Below are the code and all the weights of a small trained network. Each question names an input and a class and asks about switching units off, where a switched-off unit gives its printed mean instead of its output.

import numpy as np


def w(rows, s, z=0):
    codes = np.array(rows[::2]) - 128.0
    scale = np.full(codes.shape[1], s)
    scale[-1] = z or s
    return codes * scale


def f(y):
    return np.maximum(y, 0)


def log_softmax(a):
    a = a - a.max(-1, keepdims=True)
    return a - np.log(np.exp(a).sum(-1, keepdims=True))


def net(x, mask):
    res = np.array(x, float).reshape(1, 6) / 4 @ E
    y = f(res @ A[0][:, :-1].T + A[0][:, -1])
    res = res + np.where(mask, y, B[0][:, -1]) @ B[0][:, :-1]
    return log_softmax(res[-1] @ U[:, :-1].T + U[:, -1])


A, B = {}, {}
E = w([
[128,135,122,131,131],'x0',
[158,160,134,161,11],'x1',
[71,124,169,221,133],'x2',
[121,117,126,124,120],'x3',
[185,53,78,187,153],'x4',
[133,143,123,134,136],'x5',
],0.012)
A[0] = w([
[152,118,103,137,119,111],'n1',
[242,159,88,70,20,149],'n2',
[164,121,123,63,163,192],'n3',
[27,87,167,150,254,190],'n4',
[56,195,167,71,114,253],'n5',
[191,101,106,141,126,142],'n6',
[136,88,130,169,147,152],'n7',
[81,108,138,162,158,107],'n8',
[110,133,174,206,77,87],'n9',
[123,160,149,225,20,113],'n10',
[144,115,93,47,180,211],'n11',
[179,76,96,171,139,147],'n12',
[104,90,143,218,144,88],'n13',
[136,156,128,65,119,183],'n14',
[40,125,143,210,138,169],'n15',
[162,141,119,63,69,215],'n16',
[209,55,100,185,144,152],'n17',
[122,100,84,40,201,210],'n18',
],0.014,0.0052)
B[0] = w([
[117,103,110,115,128,146],'n1',
[90,145,68,150,1,238],'n2',
[177,93,159,150,138,199],'n3',
[133,159,59,1,101,253],'n4',
[106,132,237,41,89,234],'n5',
[112,80,90,113,116,171],'n6',
[144,163,105,145,146,169],'n7',
[125,173,108,107,132,165],'n8',
[84,123,158,155,192,176],'n9',
[46,118,183,179,186,207],'n10',
[202,91,166,146,155,222],'n11',
[155,124,62,159,155,188],'n12',
[126,221,126,151,174,182],'n13',
[166,180,162,143,117,190],'n14',
[66,143,110,47,158,200],'n15',
[155,161,145,173,58,208],'n16',
[142,102,34,181,153,210],'n17',
[212,95,168,132,170,238],'n18',
],0.033,0.016)
U = w([
[240,117,255,106,128,107],'0',
[110,177,147,15,115,156],'1',
[250,14,93,176,174,157],'2',
[166,231,30,114,171,79],'3',
[108,222,177,173,8,191],'4',
[21,131,253,160,167,193],'5',
[94,48,25,221,37,170],'6',
[33,116,98,244,228,5],'7',
],0.0063,0.0023)

Each question gives the input, the list of numbers given to net, and the class t.
The units are the neurons (one row each of A and B). Each row of codes is followed by its name. A weight is (code - 128) times the scale printed after its matrix; where a second scale follows, it is the last column's (A, B and U).
mask holds one flag per neuron, in row order. A switched-off neuron (its flag False) gives its mean, the last column of its row in B, instead of its output. The means were averaged over made-up inputs and are rounded, as every weight is.
A unit's drop is (log p(t) with every unit on - log p(t) with that unit switched off) / (log p(t) with every unit on - log p(t) with every unit switched off).
The circuit of an input: a set's keep is (log p(t) with only the set's units on - log p(t) with every unit switched off) / (log p(t) with every unit on - log p(t) with every unit switched off). Starting from the 12 units with the biggest drops (on a tie, the unit counted first), units are removed one at a time, each time the one whose removal leaves the highest keep (on an exact tie, the one counted first), for as long as the keep stays at least 0.8.
units of the circuit, in order: the units of the circuit, biggest drop first
most important unit: the unit with the biggest drop
top k neurons: the k neurons with the biggest drops, biggest first
drop of u: that unit's drop, to one decimal
input [-2,1,-5,-1,1,3], class 6: units of the circuit, in order -> (n2; n5)
input [-4,0,-8,-4,-2,3], class 0: most important unit -> n11
input [7,0,7,3,8,7], class 3: top 2 neurons -> (n4; n13)
input [-2,1,6,2,-5,2], class 5: top 2 neurons -> (n10; n9)
input [5,-1,1,-2,8,-4], class 3: top 2 neurons -> (n13; n11)
input [2,1,5,-8,-4,-8], class 5: top 2 neurons -> (n10; n9)
input [3,8,-5,7,1,7], class 6: top 2 neurons -> (n5; n2)
input [1,5,1,6,3,6], class 7: drop of n10 -> 0.5
input [6,6,-2,-5,-1,-3], class 4: drop of n1 -> 0.0
input [2,8,2,2,3,0], class 7: drop of n10 -> 0.6
